Here is a tiny trained network, its code and every weight. The questions are about switching its units off for an input and a class, where a switched-off unit gives its printed mean instead of its output.

import numpy as np


def w(rows, s, z=0):
    codes = np.array(rows[::2]) - 128.0
    scale = np.full(codes.shape[1], s)
    scale[-1] = z or s
    return codes * scale


def f(y):
    return y / 2 * (1 + np.tanh(0.7978845608 * (y + 0.044715 * y**3)))


def log_softmax(a):
    a = a - a.max(-1, keepdims=True)
    return a - np.log(np.exp(a).sum(-1, keepdims=True))


def net(x, mask):
    res = np.array(x, float).reshape(1, 8) / 4 @ E
    y = f(res @ A[0][:, :-1].T + A[0][:, -1])
    res = res + np.where(mask, y, B[0][:, -1]) @ B[0][:, :-1]
    return log_softmax(res[-1] @ U[:, :-1].T + U[:, -1])


A, B = {}, {}
E = w([
[129,128,127],'x0',
[127,128,128],'x1',
[128,128,129],'x2',
[105,25,99],'x3',
[249,103,135],'x4',
[128,128,128],'x5',
[129,127,128],'x6',
[98,97,248],'x7',
],0.017)
A[0] = w([
[231,109,46,110],'n1',
[238,81,209,68],'n2',
[112,8,90,190],'n3',
[130,112,173,161],'n4',
[139,217,155,254],'n5',
[171,79,242,92],'n6',
[138,82,95,106],'n7',
[31,144,206,131],'n8',
[70,155,52,188],'n9',
],0.015,0.0097)
B[0] = w([
[187,117,231,222],'n1',
[107,155,44,222],'n2',
[72,53,184,240],'n3',
[58,144,123,172],'n4',
[182,226,138,235],'n5',
[100,114,62,219],'n6',
[163,127,172,161],'n7',
[137,129,229,248],'n8',
[80,110,5,234],'n9',
],0.012,0.019)
U = w([
[90,226,2,174],'0',
[147,124,243,242],'1',
[60,21,13,133],'2',
[42,107,212,2],'3',
[243,152,147,36],'4',
],0.012,0.013)

Each question gives the input, the list of numbers given to net, and the class t.
The units are the neurons (one row each of A and B). Each row of codes is followed by its name. A weight is (code - 128) times the scale printed after its matrix; where a second scale follows, it is the last column's (A, B and U).
mask holds one flag per neuron, in row order. A switched-off neuron (its flag False) gives its mean, the last column of its row in B, instead of its output. The means were averaged over made-up inputs and are rounded, as every weight is.
A unit's drop is (log p(t) with every unit on - log p(t) with that unit switched off) / (log p(t) with every unit on - log p(t) with every unit switched off).
The circuit of an input: a set's keep is (log p(t) with only the set's units on - log p(t) with every unit switched off) / (log p(t) with every unit on - log p(t) with every unit switched off). Starting from all 9 units, units are removed one at a time, each time the one whose removal leaves the highest keep (on an exact tie, the one counted first), for as long as the keep stays at least 0.8.
units of the circuit, in order: the units of the circuit, biggest drop first
most important unit: the unit with the biggest drop
k most important neurons: the k neurons with the biggest drops, biggest first
drop when u is switched off: that unit's drop, to one decimal
input [-6,-4,6,-4,5,2,4,1], class 0: most important unit	n2
input [2,6,-5,-4,-8,7,-6,1], class 1: 2 most important neurons	(n8; n2)
input [3,3,-8,-2,5,7,-7,-2], class 4: units of the circuit, in order	(n3; n1)
input [-6,-5,-6,-4,1,7,8,-7], class 4: 2 most important neurons	(n1; n2)
input [4,0,5,-6,-8,-6,3,1], class 1: 2 most important neurons	(n8; n2)
input [3,6,-4,1,0,-5,1,5], class 3: units of the circuit, in order	(n9; n1; n5; n4)
input [-1,8,8,6,-2,7,1,1], class 3: 2 most important neurons	(n2; n6)
input [-2,4,-6,0,5,-6,-5,-7], class 4: 3 most important neurons	(n8; n3; n4)
input [0,0,5,-1,-6,-2,2,8], class 1: 3 most important neurons	(n8; n9; n3)
input [-7,3,-6,5,1,5,-8,5], class 2: 2 most important neurons	(n6; n1)
input [6,0,-7,-1,-8,8,5,4], class 1: 4 most important neurons	(n8; n3; n6; n2)
input [6,-6,4,-6,6,-3,6,1], class 0: 2 most important neurons	(n2; n8)
input [8,8,-4,-5,3,-2,-1,1], class 0: 2 most important neurons	(n8; n1)
input [5,1,-6,4,2,-8,4,6], class 2: most important unit	n6
input [7,7,5,4,2,-8,-3,8], class 2: 2 most important neurons	(n6; n2)
input [1,4,-7,0,4,-7,6,8], class 0: 2 most important neurons	(n2; n3)
input [-7,1,6,7,8,3,3,-7], class 1: drop when n1 is switched off	0.5
input [1,4,-7,-3,-8,1,-4,8], class 1: drop when n8 is switched off	0.6
input [-6,-4,8,6,6,8,8,1], class 2: drop when n8 is switched off	3.3
input [6,-8,-5,3,8,-3,6,-8], class 1: units of the circuit, in order	(n1)
